0 [ -6   2  -5  18  -8 -12   8   2   9  -9 -12   2 -26  -6   6  -6  -2   2
  -6   4 -31   3  -1   7  -3  -4   1  12 -12 -15 -17   4   6  -2  -4   5
  -5  -9  -6  16  -6   6  17   4  -9   8  -4]
1 [-17  11   3  13 -14 -12   3   7   2   8   5   4 -12  14   0  -9  -8   7
   3   3 -21   0   1  18 -14   4  12  -6  -3 -14 -11   7  -5  -3  -8  -5
  -7 -20   6  -2  12   0  17  17 -10  -5   2]
2 [ -4   6  11 -27  -9 -12   4  -4  -4   0 -23   4   3  20   1 -25  14 -10
   1  20 -13  -2  -5  12  13 -12  -4   0 -20 -21   7   5 -14  11 -17   8
  -3 -28  -2  -7   8  13  11 -19 -10 -10  -7]
3 [-30   0  -6 -18  -4 -13  15   7  -4   3 -12   4   8  17  -5 -25   4   2
  -8  -5 -25   6  -9  18  -1 -15   8  -8   1 -22  17  15   4   8  -7  -4
 -12 -44  -6   3  22 -14  18   9  -6   2  -4]
4 [ -3 -12 -12 -13   5  -9   0   0   1   0   3   3  -4  -4   0 -23  -3  21
   7 -11  -9  -1  -5  18   7   4  21  -7  10 -11   7  27 -16  -3 -14 -19
  10   8  -5  -4   2 -12  17  25   0 -10  15]	1 3 0
5 [-11  11   4  19 -16  -1  10   4  -1   1 -15  -3  -8   2  -2 -14   8   7
  -3  12 -22   3  -7 -19  -2 -12   8  22 -15 -26 -26  19   1   5 -26   3
  14 -25   5  19 -15  -1  20  12 -11   5   6]	0 1 2
6 [ -9 -31  -5 -29  16 -17  -1   1   1  12 -14  -5  17   8 -17 -12  -6 -16
  -8   3 -25  -4   2  35  -9 -14  -8 -35 -14 -10  16  -2 -25 -17  -1   4
 -11 -37 -11  -7  35 -12   8  -2 -13   0  -6]	3 2 1
7 [ -2   1   3  -3   7 -17  -3  -5   9  12 -21   6  -7   1 -13   2  -5  -7
 -10  12 -20 -18   2  18 -19  -2  -6 -28  -5 -26  12   3 -12  -3   5  16
 -13 -22  -2  -4  16 -10 -10 -33   2   5 -19]	6 2 1
8 [-11  -8  -4   0  13 -19  -3  25   7  -1 -13  -5  -1  -4  -2 -19   7  -4
   3   5 -17   3   2  19  -1 -13  11  -6   6  -9   8 -10  -9  11   4  -4
  -9 -21   4   1  12  -2  13  -1  -9   1 -20]	3 1 0
9 [-15 -17 -13  12  12 -22  -8  -1   9  12   8  -6  -1  12   2 -10 -26  -4
  -4 -13 -24  15  14  53 -17  -7  15 -20   4 -18  26 -17 -21 -18  20   7
  -4 -20  -5   6  23  -7   9  11  -7   1 -15]	8 6 1
10 [-10  -1  15  21  -3   2   4   3   4   9  -8   8 -10   7  15   9  -2   6
  -9   8 -22   8   0   9 -18  -3   1  -2  -1 -10   3  -8   4   3  -8   1
  -8 -14  -8  14   3   1  -4  -6  -5  -3 -12]	0 1 8
11 [ -8  -4  15  23  -4 -17   4  -2   7   9  -9   2  -5   6  11 -10  -6  -6
  -7   6 -36  -2  -8  10 -10  -7   7  12 -21 -12   4  -3  -4   4  -9 -14
  -2 -45   1  26  -3   0  17   6  -2   1  -9]	10 0 1
12 [  9   2  20 -12   1 -13   3   0  -4   8  -5   2  11   3   7 -22  -4   9
  13  10 -16   3  -6   8  13 -13   4   6 -30  -8  -5   7  -2   1  -4 -22
   3 -22  11  -1   6  -9  17  -5   9  -8  14]	2 11 1
13 [  6   4  15 -28  -6  -3  -9   8   2   7 -23  -3   0  -1   2 -19   5   8
  -9  20  -1  -6  -2 -13  19  -9  -1   6  -9  -8 -16  20  -7  19 -19 -21
   2  -3  -4   2 -11  -5   8   4  -2  -3  24]	12 2 5
14 [-27  18  26   1 -19 -14  12  19  -1   3 -32 -11  -8  28   8 -20  30  10
  -2  15 -30   0  16  -1  17 -28  -5  12 -37 -18  -9   5 -20  16 -23 -13
   0 -41  -3  -7  -7  -3  17 -16  -8  -9  -2]	2 5 12
15 [-16  -1  -1   6   5 -11   3  12 -12 -14  10  -3   4  18  11 -14 -19   6
  -6 -22 -23  11 -13  13 -21  -5   6  -7   2  -6  19  -4  -6  18   2  -4
  -2 -10  17  14   9 -10  26  29  13  -4  -9]	1 8 3
16 [-15   4  -2  20  -5  -6   2  -6   0  13 -12  -2   3  -1  -6  -9  -8   3
   0   1 -21   8   9  15  -3   2   8  -4  -9 -13   3   5 -12  -1  -7 -18
   5 -32 -12  20   4   7   7 -11  -8  -6 -18]	11 10 1
17 [ -4  24   6   4   5  -6 -11  11   7   4  -7  -2 -12   9  15  -9   8  -4
 -16  11 -18  13   7   1 -16  16   8  11 -11 -14   5 -14   3  -1   7  -1
  -1  -4   6   6  -5   5   6 -12 -10   4  -4]	10 0 1
18 [  1  -5 -16 -28   6  -4 -14   2  -3  -6   4   7  -5   1   1  -9  -1   6
  -9   4  -8 -16   9  32  -3  -2   6 -19   1  -2  16   6 -10  -2   6   1
 -15 -13  -6 -13  -2   8   6   7   4 -11  13]	4 8 1
19 [ -1   1 -12   0  10  -2   2  11   3  -5   7 -12  10  -1   2  -6 -11  -3
  -8  -9  -5   4   1  -3  10   9  -6   5  -5   2   6   5   4  16   3  13
  -4 -14  -1   5  -7  -8  20   9   8  -2   4]	15 8 0
20 [  5   8  19  -8   3   0  -7   4 -17  -3   5   1  -1 -15   1 -38  13   6
  -3  12   9   1 -15 -10  23  -1  11  22   0 -15 -20  20  -7   4  -5 -20
   8  -8  -3   3 -24   0  19  -1  -6   4  42]	13 12 5
21 [-29  15  12  51   1  -3  23  11   4  19 -32  -6 -15   8   0 -18   8   0
  -5 -15 -39   0  -3   3  -5 -15   9  16 -23 -22  -8  -8   1   6  19  24
 -11 -23  14  13  -1 -11  14   4   9   7  -1]	0 11 10
22 [-13   6  -6   6   3 -11  -1  -8  17   5 -13  -2  -2   5   1  29 -25 -12
   4  -4 -10 -11  11  23 -26  -6   6 -12  -3   2  20 -17  -6   2  15  14
 -20  -9 -11  20  17 -13 -14 -14 -18  14 -32]	7 10 9
23 [-31  -1  -1  24 -13  -5   8  15  -1   3  -1 -14  -3  13  -2 -16  -2   2
  -1  25 -28   7   5  21  -9 -23  17   4  -5 -25  -5  -3  -4   5   9 -13
   0 -17  -5  13   2   7  14   8 -12  18  -7]	1 16 0
24 [  6  -6  -5 -18  12  -9  -5   2  -4   0  -3  15  -2  -9  -5 -27  -5   9
  -3  41  -2 -12   6   4   9  -1  15 -31 -15  -5  -4  12  -8 -25  -4 -26
 -16 -14 -17  -7  21   7  -5 -12   8  -6  12]	18 12 13
25 [-22  -8  -8  13   4 -21   3   5   2   2  -2 -10  -1  11   1  -3  -8  -6
 -12  21 -35   7  13  30 -14  -3   5 -23 -18  -9  27  -5 -19  -8   0 -17
 -12 -26  -8   8  27   4  -7  -4  -7   8  -7]	16 9 8
26 [-22   1  -7  24 -10 -12  -9  15  -5   8 -13  15   3  13  10 -24  -1  -2
  -6  11 -40  11 -12  14 -20 -17  12  -6 -30 -25   2 -10 -10  -6  -4   0
   5 -21 -16   2  19   4  19  -6 -17  -2 -18]	23 16 11
27 [ 12  -9   7 -36   4   5   5  11   4 -12   0   5  11  -3  -8 -14  12  -6
  -2  -3  15  -3  14  -3  20   3 -10   1  11  11  -4  -3 -21  11  -4 -16
 -15   7  -5 -11   3  -3  23   7   9   4  32]	13 19 18
28 [-14  -4 -21  -7  -1   3  13   2  -3  -3   4   6 -10  -2  -1  -1  -5  10
 -13 -16  -3   2  -9   5  -5   9  14  -3  27 -14  -8  11  -6   0   2   9
   5  16 -11   6   2 -18  15  13   2 -12  12]	4 19 1
29 [-19   4   1  -3 -15   1 -10  12 -11  12 -31  17   7   6  15 -23  11  14
  10  41 -11   0 -11   6  14   2   7  -1 -36 -25 -18  22  -6  -5 -19 -38
   8 -15  -2  -1  12  -2  11 -20  -3  -2   5]	12 13 2
30 [  1 -13  -4 -14   0   2   0  -8   1   5   1  -5  12   3  -1  -5 -16   4
   6  -1   9  -4 -17  -4  -3  -2  -5 -24   9  16  13  26  -2  16 -14  -2
 -12 -30 -19  -1   5  -9  -9   4 -18 -28 -21]	19 18 16
31 [  1 -11  -4  17  -1 -19   6   9   2  12   7   3 -11  -2  -3 -19 -12 -13
  11 -13 -38   6  -6  14   5  -2   3  17   0  -1   0  14   0   0 -11  -3
  -1  -1   9   7  -7 -21  14   7   2  -3   1]	0 1 19
32 [ 12 -11   5 -11  12  -7  -1   1  -1  -4   0  -4  -5 -15   5  -4  -9   3
  -8 -10   0  -2  10   5   7  -5  14  -6  15   5   2  -2 -11   1   5   4
   0  -7  -4   5   3 -17  20  17   5  -5  20]	19 28 4
33 [  4   8  14  -3   2   8 -10   7  -8  10 -11   7   5 -12   1 -15   8  10
  -1  24   1  -5   5  -3  10  15   1  19  -5 -20   3  12  -9  -5  -2   3
   6  -6   1   7 -22  14  13  -1  11  12  16]	20 13 17
34 [ 13 -12  -7 -54  11  -4  -2  19  10  10  -6  15   1   3  -4 -20 -20 -11
 -15   9 -10 -20  -3  25  14   3  -3 -42  -9   0  31  11 -18 -11  -1 -15
  -8 -14  -5  -9  24  -3  12 -10   5 -15   1]	18 6 24
35 [-17   8  10  13 -21  -2  21   6  -3   5  -2 -16 -14  17  18   8  -1  -1
 -10 -18  -6   3 -15  -4 -32 -11  -4  20   0  -5  -3  -6   6  11  -4  20
  12  -3  22  17 -10  -8  16  26   4  10 -15]	15 10 0
36 [ 16  12   2  -5 -32   9  19  -1 -39   5  15  -3  -2 -18   9 -63  18  27
   6  -1  -3 -11 -28 -18  52  -1  25  16 -13 -10 -16  59   3  -1 -16 -23
  18   0  -4   1 -51  -1  33  34   1 -21  37]	20 13 4
37 [  3  -1  -4 -11  11 -25  14  18  -8 -10  -1  -6   5  -6   7 -31   5   3
  -4 -17   4  -3  18   3  -2  -6  -5   3  -9  -2  12   4 -11  23   1  22
   3  -7  -8  -9  -4 -14  28  26   2   6  17]	19 32 27
38 [-15   8  -2  16  10 -16   0   8   1  17  -8   9 -17  -5  -2 -22  -3   4
  -6  27 -35  -1  -9  29 -29  14  23  -4 -22 -14   1  14 -11 -21  -1 -22
   0 -19 -10   5  11  -1  -2 -16 -21  -8 -21]	16 26 25
39 [ -8 -16  -2  28  -1  -7  16  -2   3  14  13  -9  -3 -24  -2 -20   3   3
   1  -5 -25  -5  16  25   0  -7   7  25   2  -6  -2  16   4  -4   6  -1
   2  -6  -7   4 -14   1  -2   1  -1   7  11]	31 0 16
40 [-16  13  -8  16 -20  -6   1  -7  -6   6  -3   0  -7  -4  -2 -14   1   3
  -1   8 -18 -11  -5 -13  10   8   4  25 -27  -8 -11  21  -1  -4 -16 -24
  22 -35  -3  22  -8   6   5 -24   0  -9  -6]	16 5 11
41 [-18 -12 -12 -10   4 -22  22   2  19   0 -20  -5 -13   9   2 -23 -11   9
 -14  -7 -35  -3   9  43  -6   6  21 -34  -3  -9  12  15 -15 -15  -1  -1
  -9 -47 -12  22  24  -1  20   1 -12  -7  -1]	3 25 6
42 [ -5  15  -3  23 -13  -2   2  -7   7   1  17  -5 -12   2  10  16  -6 -12
  -2 -16  -4  16 -12 -18 -11  -5  -2   9   1  12 -10   1  -1  -3  13   9
   4 -13   0   1   0  -5   2  26  -2   1 -21]	35 19 10
43 [-24   3  -7   9   4   1  -2   7  -6  -9  -6   4   1  21  -4   0   0 -11
 -11  -6 -28  12  -9  19  -7  -9  18 -12  -4  -7  20  -8  -5  -1 -11  -1
  -9 -16  -7   7  19 -12  12  17   5   1  -1]	15 3 1
44 [ -9   3   1  -3 -15 -20   9  21  -3  13 -10  -6  -6   4  16 -24  -9   4
   5  23 -10   7  -5   6   5  -3   8 -14 -19 -19   0   8 -10   6 -10 -19
   2 -40 -11  13  14   9  22   5 -19  -9  17]	1 12 16
45 [ 12  -9   3 -45   8  -3  -3  14 -14   5  -6  14  18  -8   7 -32  18  18
  -7  39  -1 -15   4  11  16   4   7 -24   2 -18 -17  28 -13   1  -7 -31
 -15   3 -11 -16  11   5  15 -30  16   8  28]	24 13 27
46 [ -6  15   4 -20  -7  -3  12   7   7   6 -23   6  16   0   8 -10  12   5
  -2  22  -2 -15   4  -3   3 -19 -16  10 -16 -21  -3  -7 -13  17 -13   0
  -8 -12  16   9   5   0  13  -3  -6   5  19]	13 2 12
47 [-13  14 -15 -36   9  -7   3  11  -8  -2  -5  -7  12   5  -5 -13   0  14
   0 -26 -19  -3  -8   1  28   3  -1 -18  28  21  12  23   4  22 -11   7
  -9 -15  -5 -25  -4 -11  31  29   8 -24  23]	19 4 32
48 [ 11 -14 -12 -39   1  -9   9  -1 -12  -5  -6  13  -7   9  11 -29   1  15
  -7  35   0 -12  -8  23  15   5   9 -41  -4 -16   0  26 -14   0 -17 -35
   0 -18 -20 -13  18  -4  20 -17  12 -11  -9]	24 45 34
49 [ -4  17   3 -22   9   6 -12   1  -5   0 -28  11   2  33  -1 -20  16  11
  -9  47 -14  -6  -8  -2  10  -2   9  -8 -29  -8  -9  11  -8  -4 -13 -40
   6 -23   6 -16  16   7  -7 -32 -11  -2  10]	29 2 24
50 [ -2 -15 -14 -13   1  -7   8  -8  -3  10   4   3  -4   1   5 -23  -3  12
  -1  11 -14  -3 -16  14  13   1  13 -12 -11   2   7  31   6   2   2 -23
   7 -20 -15   2  12 -15  32  16  16  -8   1]	4 12 48
51 [  4   0   2  36  -7 -19   2   5   5  14 -13   7 -14  -2  -4  -9  -7 -11
 -21   4 -49   2  -9  39 -42  -5  35  10 -23 -21  -6  -3 -14 -12  10  -3
  10 -17 -20  26  19   1   4  -4 -14  -2 -12]	38 26 11
52 [-16   8 -13  -6 -14  -6  18   6  -3  -7   0  -1  -7  30   1   0   9   3
   4 -16  -4  -3 -16  -1  -8  -5  12 -16   7   7  14  -3  12   5 -10   3
 -12  -1  -4  -1   3  -6  16  25  14 -19 -15]	43 15 28
53 [-17 -12  -2  34 -10 -11  20  -4  -3   2   0  -2 -21  10   0 -16 -14  -6
 -15 -17 -31  14  -6  16 -13  -8  16  17  -6 -12  -8  -3   1  13   5  13
  10 -10  13  21   3 -11  13  20   2  20   0]	0 31 35
54 [ 10  -9   7   0   6  -6 -14  11  16   2 -28  -5   1  14   9  -4   2   1
  -2   7 -33  -5 -13  19   3  -4  -3 -18 -19 -33  -1   4  -6   1  -6  -7
  -7 -20   0  12  24  -7   4 -10  -6  -3 -21]	8 7 10
55 [  1  13 -10  17 -13  -2   9   4 -13   5 -11   5  -5   8   9 -15  -8   1
   6   0 -13  12 -10   7   0   1   8  16   1 -15  -4  -5  -8   7   0 -17
  10   3  15  12  -7  11   8  21   6  -5   4]	1 0 31
56 [ -1   3  15 -36  -3 -24   5  -3   3  -1 -22   2  23  13   2 -13   6   2
 -10   9 -20 -22   8 -12  15 -11  11 -11 -18 -17  15  12  -7  21 -17   2
  -9 -17  -5 -25  -2  -9  19   8  -7  -7  16]	2 13 46
57 [-10  -2  -2  10 -12  -9  25  -1  11   0 -15   8  -7  22   6 -11 -12   3
   0  17 -27  -2 -17  18 -26 -24   1  -9 -10 -16   9  19 -10  11  -5  -8
  -7 -40  -9  36  19   4   3  -5  -8 -13  -8]	11 16 10
58 [  8  -6  17  -7 -11  -8  -6  17 -21   1  -8  11  -2   2   9 -14  32  20
 -11  21   2  -7  13 -10  20  -1   6   0 -20 -20  -1  17  -6   3   0 -12
   2 -29  -1  -2 -13  -3  20  -7  11   5   4]	33 13 12
59 [  8 -27  20   3  21   8 -22 -10  20   2  -7  -6   2   2 -15  19  -9 -18
 -11  -5 -12  -7  33  12  -4 -25 -25  11  -9   8  -1 -18   1   4  18   2
 -15   1   0  -4  10   8 -24 -17  -9  22   1]	22 10 7
60 [ -8  -4  -7  -2 -16  -1   7 -11   1  -8   2 -11   3  -3  -5   9  -3   5
   4 -20  22   2 -16  -9  -3  -9 -10   3  15  20   9  10   9   7   5  -2
  -4  15   4  -3  12  -7   1  12   5   8  -9]	42 52 19
61 [  1  11  -8  18   7   4   0  -6  -5  16   8  -1 -11   3   2 -19   0  -5
  -7  -2 -24   5  11  23   0   7  15   1   2 -12   7  -2  -4 -19   5 -13
   1 -18   0   6   2  -7  16  -6  -9  -1  -3]	16 1 17
62 [-21  11   9  20  -2   4  16   3   1  11  -6  -5 -22  -2   1 -14   2   0
   2  -4 -30   7  11  -4  -6 -24   2  22 -10 -24 -17 -20 -10  16   7  12
  12  -9  -1  25  -7 -15  17  15   1  11  -8]	53 0 21
63 [-10   9   3  17  -8 -23  15  -7  -8  17 -25   7 -10   9   0 -14 -13 -13
   7  10 -34  -5  -3   7  -1 -20   9  -3 -25 -18   6  16  -8  -1  -7 -22
   4 -36 -10  15  13   1  -1 -13   0  -9 -20]	16 11 57
64 [  1   2 -11 -28  10 -22   8   7 -13  -4 -18  -4   0  10  -3 -39  19  27
 -13   7 -17   2  -5  13  17  -2  20 -14   4  -6  12  21 -16  13 -20 -23
  -2 -19   0 -22  -2  -5  44  11   5 -15  20]	4 50 56
65 [-14   5   5  10 -12  -5  24   5  -8   9  -8  -8 -23  -6  -3  -2   1  -5
  11 -33 -37  -3  -3  -5 -10 -10  -9  33  -6  -6   5   5   4  10   1  22
   5  -7   4  16 -15 -29  14  18  -1  -4 -13]	62 35 31
66 [ -6  19  -4  45   7  14   9 -11  -3  -3   7  -3 -23  -4   8   6  -7  -3
  -8   2 -19  20  -5  15 -19  15  15   6   0 -26 -11 -12   2 -12   6  -2
  10   0   7  23  10  -2  -3  12  -7  -5   5]	61 10 55
67 [ -5   6   4 -42   6 -10   5   2  -1  10 -10  16  -8   6  13 -17   1   5
   7  18  -7   7   3   9   3 -14  -8 -27  -5  -3   2  12 -13  -8 -11  -8
   7 -27  -2  -8  14   5  23 -10   8  -3   9]	2 12 48
68 [-12  13   4  25 -25  -4  13  12 -25   5   4   6 -15  -7  -5 -23  13  16
   4  -9 -36  15 -16  -9   8  -9   7  26 -25 -21 -17  14   9   6 -13 -11
  13 -14   7  14 -23   7  29  28   1  -4  18]	5 55 0
69 [-19  -2   2  25  -1   1   9 -10  -1  -5 -15  10  -1  16   8  -2   4   0
  -3  -8  -5  12 -16  -1  -8   6   5  -2  -1 -12   5  -1   5   5  -8   8
  -4 -25  -9  12  -3  16  16   3  -2  -8 -14]	10 16 0
70 [  3  -1  -5 -23   8   0 -18  16  -5  11   8   8   7  -1  -9 -20  14   6
  -4   6  -1  -4  -3   2  27   1  -1 -12  -3  -8  -8  15 -28  18  -9 -16
  -4 -13 -14  -9 -15   2  24  -1  -6   0  24]	13 27 20
71 [ -9   5 -18 -11  -6  -1   1   8   1  -9   6  -1  -1  10  -2   3  -2  -1
   6   7   5  -9  -3  -2  12   2  -8  -3   9   7   9  13   5  -3   3   3
  -8 -13  -1  10   4 -10   5  14   1 -17  11]	19 52 32
